In the rows, 128 means zero.
Here are made-up nodes, facts about them, and rows of numbers that follow some of those facts. Name the node behind each unnamed row.

Known rows:
[164 142 115 133 160 142 117 128 136 164 130 141 159  82 137 131  85 114
  81 130  95 126 120 117 132 132 131 117 109 104] : q221
[ 79 131 140 136 125 162 125 133 157 127 126 117 151 106 125 163  88 142
 126 142 112 127 153 101 153 119 121 146 135  91] : q710
[204 138  96 179 182 131  86 102  88 161 160 180 162 145 156 104 106 129
  98 154 138 128  96  69 174 122 108 118 107 121] : q458
[120 116 143 128  95 154 161 130 108 117 119  90 108 149 113  95 144 122
 146 131 174 130 158 108 160 135 128 104 158 141] : q46
[ 71 124 169 108 136 141 124 130 159 125 128 109 168  97 163 224 126 152
 120 118 114 113 117 156 116 127 136 137 109 167] : q305
[114 200 112 154 143 106  75 116 124  91 168 133 119 154 100 100 125 173
 140 157  74 163 108  82 114 107 116 180 124  99] : q60
[188  89 116 127  90 113 166 134 164 143 111 106 105 134 115  74 140  79
 174 102  73 124 146 126  72 163 135 140 124 160] : q608
[123 136 126 151  92 123 135 145 143 106  98 122 110 108  95  85 137 141
 141 106 125 123 171 176 133 137 121 131 166 133] : q490
[118 138 143 146 122  97 105 102 135  94 154 125 126 165 142 145 158 163
 158 134 111 125 123 151  79 107 125 143 150 145] : q765
[170 145  79 153 173 133  82 116 122 172 170 138 141 132 143  70 110 154
  99 131 106 124  82  66 158 133 114 142 104 149] : q230
[133  81  91 115 139 151 156  97 125 169  98 108 115 152 105  71  98 104
 132 147 185 108 112  67 128 111 111 115 148  81] : q957
[181 115 126 103 111 119 171 150 133 116 103 115 100 109 106  74 129 115
 101 101 117 145 144 155 121 123 127 117 138 133] : q152
[172 106 120 129 108 103 169 145 144 112  88 121  95 107  92  53 126 118
 116  87 120 143 152 156 114 118 123 129 147 126] : q299
[ 75 137 166  81 114 136 146 151  99 118 108 126 118 110  99 156 160 111
 108 134 154 169 109 117 163 132 158 115 105 124] : q434
[178 105 111 126 115 127 161 132 141 146 106  96 117 118 127  75 117 129
 115  97 121 118 138 147 121 126 118 114 145 154] : q126
[122 156 160 151 140  93 102  91 143 101 141 166 150 138 152 218 136 135
 135 149 109 114 125 187  63 124 133 130 146 117] : q384
[ 80 139 169 107 107 120 147 157 130  98 101 160 111  78  73 157 159 120
 100 108 127 165 122 149 146 126 152 128 134  99] : q663
[182 137  78 179 173 142  89  94 108 171 159 161 169 153 170  94  99 146
 104 142 137 121  90  77 163 118 104 125 112 149] : q309
[116 171 113 192 167 127  73 133 125 107 156 193 167 128 150 162 107 181
 120 137  91 120 121 132 170 117 103 177 120 125] : q816
[114 138 144 144 155 102  96 132 120 109 117 204 158  98 147 184 131 149
 104 131 133 100 119 216 129 134 140 118 144 107] : q459
[226 141  94 189 165 117  95 109 104 161 175 204 165 156 166 116 126  91
 144 155  95 140 110  82 128 151 113 152  76 125] : q420

Some facts about the nodes:
η: is of sort; λ: refers to; ε: belongs to class
η pebi <- q420, q393, q561, q876, q230, q60, q816, q526, q856, q645, q406, q309, q458, q472, q275, q607, q463, q660, q545, q578
η grubrim <- q663, q363, q695, q658, q924, q434, q707, q885, q967, q950, q13, q251, q887, q708, q305, q169, q844, q981, q89, q932
η soplim <- q320, q588, q459, q916, q343, q364, q132, q580, q491, q47, q384, q904, q327, q865, q142, q289, q911, q399, q529, q455, q426, q179
η veple <- q135, q649, q520, q111, q608, q614, q46, q58, q836, q532, q299, q940, q527, q39, q915, q152, q389, q66, q271, q490, q183, q835, q256, q148, q78, q14, q511, q158, q126, q184, q546, q197, q969, q312, q375, q464, q798, q69, q815, q18, q644, q325, q571, q475, q821, q833
η bobrak <- q744, q671, q946, q38, q207, q957, q719, q563, q666
η steflen <- q710, q267, q433, q21, q728, q440, q165, q667, q221, q12, q259, q43
η skadami <- q33, q777, q210, q537, q765, q96, q669, q297, q983, q471, q899
q420 λ: q12, q744
q135 λ: q259, q406, q320, q663, q433, q375
q459 λ: q904, q259, q707, q327
q363 λ: q537, q96, q669
q916 λ: q836, q21, q179, q471
q520 λ: q608
q343 λ: q856
q393 λ: q614, q197
q267 λ: q299, q327
q364 λ: q663, q491, q152
q33 λ: q835
q132 λ: q46, q537, q475
q532 λ: q464, q271, q375, q932
q777 λ: q375, q165
q940 λ: q197, q885
q230 λ: q649
q915 λ: q904, q490, q299
q384 λ: q259, q969, q671
q816 λ: q728, q876, q865
q38 λ: q835, q327
q950 λ: q464, q660, q210
q66 λ: q251
q207 λ: q836
q13 λ: q537, q821, q899, q58, q440, q183
q256 λ: q537, q957, q669
q887 λ: q728, q47, q663
q148 λ: q695, q375, q21
q78 λ: q835, q932
q708 λ: q728, q60, q12, q660, q389, q707
q645 λ: q165, q434
q305 λ: q856, q251
q309 λ: q464, q695, q96, q426, q924
q458 λ: q695, q835, q165
q169 λ: q798, q210, q471, q649
q158 λ: q844, q527
q184 λ: q608
q546 λ: q856, q426, q671
q472 λ: q197, q12, q434
q312 λ: q545, q96, q426
q455 λ: q60, q526, q836
q983 λ: q798, q924, q179, q251
q221 λ: q320, q924
q69 λ: q588
q18 λ: q911, q669, q529, q561
q644 λ: q406, q911, q578, q491, q671, q707
q571 λ: q46, q289, q744
q607 λ: q537, q695, q815
q719 λ: q911, q375, q744
q463 λ: q911, q529, q885
q89 λ: q836
q833 λ: q821, q969, q658
q563 λ: q728, q320, q876, q275, q527
q43 λ: q47, q695, q289, q325, q210, q578, q434
q666 λ: q614, q649
ε c <- q420, q343, q111, q608, q658, q58, q777, q946, q915, q526, q297, q406, q169, q158, q969, q312, q275
ε a <- q663, q649, q459, q520, q744, q267, q434, q614, q46, q33, q836, q433, q21, q580, q671, q885, q210, q537, q904, q389, q967, q66, q490, q728, q256, q148, q96, q669, q645, q184, q546, q165, q375, q798, q69, q815, q325, q12, q719, q660, q545, q89, q833, q43, q666, q471, q578
ε e <- q320, q135, q47, q39, q60, q384, q271, q865, q765, q835, q142, q511, q844, q197, q981, q821
ε d <- q588, q393, q710, q561, q364, q532, q876, q940, q527, q816, q950, q251, q856, q289, q305, q14, q455, q983, q644, q259, q932, q563, q179, q899
ε b <- q363, q916, q695, q924, q132, q707, q299, q491, q230, q152, q38, q327, q183, q207, q13, q887, q78, q440, q708, q309, q458, q911, q399, q126, q472, q529, q464, q426, q667, q221, q18, q571, q957, q607, q475, q463

Which node is each row?
No name comes twice in this set of rows, the named rows included.
[ 99 119 157 128 149 110 115 140 118  90 116 171 158 128 151 225 114 145
 113 138 144 124 133 182 126 116 133 143 116 109] | q364
[ 77 157 126 108 114 162 115 137 123 162 153  95 122 108 110 113 108 126
 129 150 113 138 125  79 154 129 134 120 109 104] | q21
[215  93 117 149 120 127 143 119 142 164 138 117 145 157 186 126 144  80
 159 131  96  95 152 145  69 169 124 109 109 176] | q312
[144 102 140 171 113 156 127 115 120 148 119  99 154 146 166 137 136 133
 140 139 163  87 157 145 139 135 106  83 168 169] | q256
[168 119 144 105 155 115 122 125 150 177 168 127 162 109 190 187 151  83
 134 122  66 105  97 144  66 175 154 119  49 184] | q169
[198  69 109 143  95 129 164 100 164 146 116 100 123 156 120  63 141  67
 194 110 115 121 144 109  80 156 117 122 149 148] | q58
[103 113 129 134  99 144 154 141 148 107 115  91 119 135 135 147 119 155
 138 119 129 122 168 157 140 119 112 142 140 143] | q14
[101 167 127 121 114 132 119 162 132 130 122 138 117  83  74 106 117 125
 113 129  95 153 147 108 147 124 140 143 133  73] | q728
[ 97 131 120 154 149 117  84 155 131 125 142 166 151 127 154 188  78 160
  91 148  91  98 162 175 111 120 128 155 123  78] | q563
[ 76 139 176  98 150 133 129 143 127 114 137 128 163 117 178 236 125 142
 107 136 122 127 124 154 147 126 144 124  86 140] | q950
[137 132 107  88 179 119 109 120 128 171 151 121 138 105 180 147 115 135
  94 110 126  93  78 151  91 140 144 116  84 160] | q916
[ 77 129 139 120 133 119 108 128 132 119 117 149 130 107 122 146 129 140
 130 115 152 102 106 157 126 136 140 125 143 129] | q580
[ 99 170 114 170 146 117  94 151 141 100 137 173 124 130  91 110 107 185
 125 126 102 163 121 100 182  99 116 198 133  90] | q876

The same nodes again, as new rows of numbers:
Named rows:
[163 164  71 168 144  95 111 110 124 115 124 193 168 120 124  80 176 200
  13 148 112 166 163 117 103  86 127 175 154 140] : q38
[123 105 107 165 118  88  97  94 136 144 119 145 183  88 152  69 131 135
  92 114 127 152 139 137 125 142  80 158 171 161] : q719
[140 131 152 180 125  80  98  93 135 165 152 136 167 109 153 109  88 144
  92 113 111 127 172  91 129  78  89 134 150 135] : q885
[138 138 158 166 129  69 100 113 110 158 160 140 171 113 145 101  90 157
  92 115 110 121 158  99 158  60 111 115 149 142] : q844
[175 162  90 157 140  92  96 105 117 197 159 161 185  84 108  69 186 174
  22 151  93 153 164 117  94  84  92 162 168 119] : q458
[159 152 154 217 149  62 108 100  93 213 140 181 158 155 158 105 106 110
  81 121 142  99 176 140 126  70 129 136 124 102] : q856
[138 145 142 195 145  83  96 100 130 129 152 148 180 123 158 106 100 143
  65 107 119 131 173 101 137 105 109 139 142 150] : q904
[119 114 140 187 113  87 109  91 114 182 127 146 182  86 164  69 134 131
  90 136 111 148 155 123 122 144  83 141 164 176] : q132
[125 150 150 194 133  85 108  93 130 161 137 158 175 112 145 101 113 139
  70 131 120 124 163 103 154 113 115 123 131 171] : q289
[147 106 158 175 194  46  95  94 137 156 148 162 154 126 182  77 130 176
  85 187 107 140 203 133 145 136  99 161 172 185] : q916
[133 142 145 191 143  82  96  97 129 132 151 144 181 119 158 103  98 141
  70 107 117 131 171 100 140 112 104 138 141 150] : q580
[130 151 151 197 138  84 106  94 131 155 139 159 174 118 148 104 111 142
  67 133 122 123 166 101 153 110 119 127 130 168] : q588
[133 122 140 200 129  68 116 107 103 182 132 166 167 121 169  91 128 151
  86 140 112 142 168 119 110 102 101 156 149 148] : q221
[126 116 124 171 124  71  96 107 126 165 147 142 186 100 148  93 124 155
  87 120 113 142 153 114 116 113  83 159 159 139] : q43
[117 132 140 188 134 112 129 101 117 145 137 149 153 111 165 111 106 134
  83 145 110 143 179  84 140  83 105 137 131 172] : q183
[115 131 138 160 140  88 113 125 102 125 155 140 169 108 147 108  94 146
  91 125 116 132 149 100 164  71 115 130 134 161] : q271
[118 132 137 190 135 108 125 102 113 147 139 152 151 114 164 111 108 139
  84 145 110 142 178  86 138  82 106 141 130 168] : q126
[112 108 118 150 129  72 113 133  94 146 142 149 174 102 146  92 122 157
 107 127 117 145 129 126 143  88 100 155 150 150] : q135
[115 103 117 202 136  60 119 127  85 152 123 173 155 149 180 114 107 130
 116 112 141 136 158 144 104  86 106 185 130 115] : q546
[113 124 139 160 138  84 115 123  98 134 151 141 165 111 152 105  92 143
 103 123 118 132 147 112 163  74 110 134 139 161] : q197
[126 138 142 182 132 112 135  99 129 155 124 151 161 121 164 125 111 131
  80 153 126 142 191  73 132  92 109 156 128 170] : q111

Rows to name:
No name comes twice in this set of rows, the named rows included.
[133 141 147 214 128  91 114  95 109 159 130 161 168 124 171  93 112 131
  70 127 116 135 175 107 128 110 113 135 139 158] | q426
[139 134 118 186 150  66  94 112 120 140 145 162 182 125 150  94 130 161
  64 118 123 142 162 126 115 111 108 168 147 134] | q459
[122 123 129 173 134  94 134 104 124 166 118 159 163 122 168 113 128 139
  90 160 129 149 186  94 119 105 103 176 138 161] | q158
[120 104 118 197 149  58 119 129  91 148 127 177 151 154 180 117 105 139
 112 121 140 135 165 140 105  84 112 186 130 113] | q66
[136  90 160 142 228  53  93 100 164 115 172 142 131 125 180 115  93 179
 107 188 105 135 214 109 176 106  91 165 167 188] | q836
[153 128 142 184 132  86 102  84 108 222 146 144 171  95 155  67 133 117
  83 142 114 132 172 130 116 108  86 136 171 134] | q463
[152 151 143 173 123 109 110  69 145 164 110 156 157 127 160  99 111 126
  69 143 131 132 198  92 128  83 109 138 151 156] | q297
[124 139 133 188 141 107 128 108 113 140 138 157 153 118 158 114 109 146
  73 147 109 144 180  85 139  76 110 142 127 164] | q299
[141 136 119 178 144  63  98 118 123 146 154 162 177 125 142 104 128 174
  66 123 111 144 166 109 111  90 100 168 148 126] | q267
[146 143 154 192 125  87 113  94 122 175 144 151 155 115 157 100 104 152
  74 138 104 134 185  86 125  70 102 126 147 149] | q707
[113 101 105 144 130  88 107 116 129 151 143 138 175  80 142  96 139 155
  96 136 114 158 143 113 117 114  70 176 157 154] | q148
[111 106 128 173 123  98 127 108 110 168 127 150 158  93 163  93 129 136
  98 155 111 152 161 110 121 107  85 158 146 170] | q571
[131 129 137 180 137  51  99 124  90 148 143 160 187 128 156  81 116 154
  89 115 126 130 138 142 142 105 120 145 153 142] | q384
[142 152 139 190 132 110 119  78 145 141 109 161 167 126 167  99 116 128
  62 138 137 139 189  94 136 116 121 143 145 176] | q946

The same nodes again, as new rows of numbers:
Some rows with their names:
[123 128 149 118 129 124 154 127 125 143 137 139 120 136 134 121 122 136
 130 129 134 112 126 114 137 112 115 136 141 127 151 133 122 137 103 118
 138 143 131 115 115 120 131] : q876
[131 135 140 112 137 120 140 122 129 142 129 128 125 135 139 139 133 135
 151 127 127 113 136 115 129 135 118 139 127 123 142 113 147 137 126 133
 125 133 123 127 137 132 132] : q299
[120 123 137 125 138 117 137 122 135 139 131 136 119 130 139 129 132 130
 123 131 133 114 139 117 147 124 120 138 136 129 128 113 143 128 111 122
 126 137 118 111 122 120 134] : q165
[132 131 150 134 114 146 130 103 130 135 137 143 137  83 120 128 113 125
 122 131 122 146 121 120 123 116 128 140 133 125 121 140 145 139 128 133
 119 131 126 128 126 130 133] : q663
[138 121 143 131 117 126 136 146 121 139 132 123 116 159 131 128 130 121
 116 128 140 134 130 133 100 131 131 116 105 131 147 112 114 120 134 115
 128 142 123 118 123 124 129] : q135
[135 115 139 140 111 138 119 114 132 140 135 131 134  99 129 139 128 114
 125 131 112 148 134 119 153 118 122 123 140 126 120 134 128 145 132 134
 116 134 123 123 131 132 130] : q671
[143 128 136 130 117 137 124 124 132 139 134 135 126 116 127 132 126 124
 128 128 117 122 134 113 140 119 127 142 133 128 141 128 141 142 121 125
 116 143 126 140 124 124 130] : q490
[136 117 145 133 137 128 140 133 122 136 126 132 131 142 146 128 133 124
 106 130 139 130 143 123 158 141 130 121 107 118 117 130 119 117 118 139
 143 139 115 106 104 116 131] : q267
[121 126 141 127 144 126 125 123 128 130 135 140 128 131 128 114 123 134
 115 128 153 116 129 134 110 141 135 140 106 119 129 127 119 108 124 126
 119 124 116 113 137 124 135] : q916
[135 122 150 136 109 140 133 127 130 128 144 129 125 108 109 125 105 125
 109 127 119 153 105 131  92 108 129 122 128 136 124 142 141 122 136 122
 124 137 128 128 127 130 130] : q981
[127 122 130 110 142 114 114 120 138 139 132 126 130 105 134 139 134 133
 123 126  93 105 143 119 167 122 138 140 152 134 112 135 159 111 130 137
 132 136 121 136 111 123 131] : q440
[148 124 128 135 122 127 110 135 131 133 128 128 122 139 119 128 130 123
 109 126 119 128 142 132 134 124 147 127 112 132 135 123 130 120 135 129
 107 135 121 141 123 120 131] : q256
[134 129 137 119 151 118 138 132 129 130 129 129 123 144 131 124 129 133
 125 126 134 116 132 123 140 141 138 129 107 122 131 126 131 116 118 138
 139 131 116 121 129 122 132] : q309
[132 114 139 122 133 118 141 135 124 136 136 131 118 141 128 122 125 129
 114 126 122 118 128 124 140 113 125 119 140 132 136 136 118 123 114 126
 132 139 126 117 117 119 129] : q710
[132 130 133 124 137 119 118 130 132 140 129 135 122 139 131 130 133 130
 131 126 132 107 145 126 121 137 136 138 115 127 149 106 122 128 126 123
 111 134 121 127 139 129 133] : q126
[139 131 134 130 118 130 125 124 131 139 133 136 119 123 128 133 126 124
 131 128 117 119 131 115 132 124 127 141 133 130 139 120 142 143 122 122
 112 141 125 138 127 125 132] : q325
[128 119 135 134 130 129 125 125 133 138 136 137 122 118 136 128 130 127
 114 130 124 115 135 115 163 122 122 143 141 128 131 127 142 132 107 125
 127 143 120 122 117 119 132] : q12
[140 124 136 122 124 129 114 125 129 143 125 128 121 127 136 136 117 134
 129 132 105 113 147 118 145 124 129 140 138 129 131 120 155 123 136 122
 109 134 127 135 114 125 129] : q969
[138 127 146 120 134 121 153 141 121 132 131 128 114 158 127 115 121 133
 119 125 136 124 118 121 121 115 124 116 118 127 146 134 116 125 106 124
 144 139 126 114 124 116 129] : q816
[134 110 143 137 122 135 122 125 129 140 128 126 124 128 136 131 114 122
 127 135 122 143 144 125 140 129 123 116 126 119 123 121 115 132 141 130
 104 124 121 108 128 134 126] : q946
[138 134 147 122 134 133 137 122 128 127 132 135 134 113 116 126 112 130
 126 125 137 143 116 126 110 137 132 123 105 119 121 136 137 124 133 140
 127 123 120 125 148 134 131] : q708

Which node is each row?
No name comes twice in this set of rows, the named rows included.
[143 122 136 128 124 137 124 128 128 143 123 132 121 131 132 130 113 128
 132 133 119 118 142 113 140 126 124 141 128 124 138 122 139 131 128 121
 117 136 127 130 116 126 129] | q608
[137 136 143 122 136 130 125 115 131 126 130 131 139 106 113 131 114 133
 121 126 122 142 123 131 119 130 143 119 110 123 114 139 136 117 145 148
 124 121 120 130 138 133 131] | q363
[125 119 137 122 146 123 129 131 133 136 131 132 129 133 140 130 130 127
 116 127 129 110 140 119 153 139 128 134 124 122 130 128 130 121 115 140
 135 135 117 118 118 125 131] | q667
[133 131 140 117 143 118 126 124 131 125 133 131 133 116 118 128 118 136
 114 125 126 123 124 132 123 127 143 133 117 124 121 135 150 103 132 142
 123 123 117 128 129 124 133] | q132
[128 112 138 128 125 123 129 128 131 140 142 133 116 123 129 121 123 129
 115 128 112 106 127 121 149 100 124 135 155 135 137 140 119 128 109 117
 127 142 128 120 116 119 130] | q259
[142 127 145 124 116 132 146 132 122 142 138 135 118 139 125 125 117 129
 139 126 125 123 119 111 121 105 113 133 141 128 160 138 125 156 109 120
 127 145 133 133 135 126 128] | q527
[130 131 141 122 135 126 111 114 130 133 126 129 144  99 123 134 123 133
 119 128 118 146 134 139 116 132 150 122 114 126 109 133 139 104 154 145
 121 119 120 122 126 132 133] | q13
[140 125 136 133 137 121 135 134 128 128 129 132 116 146 124 120 130 131
 106 126 135 127 127 121 143 130 137 126 112 126 137 123 135 119 113 126
 131 138 117 125 126 117 132] | q645
[131 132 146 126 133 136 128 119 128 129 133 135 138 110 119 123 113 125
 120 127 136 137 124 128 105 139 136 129 106 119 122 137 120 125 129 139
 118 124 121 117 143 134 131] | q887
[125 130 144 127 123 136 136 113 129 134 137 140 132  97 126 129 115 129
 117 128 131 128 125 119 129 118 123 147 135 123 121 139 155 128 122 130
 122 136 124 127 113 122 134] | q904

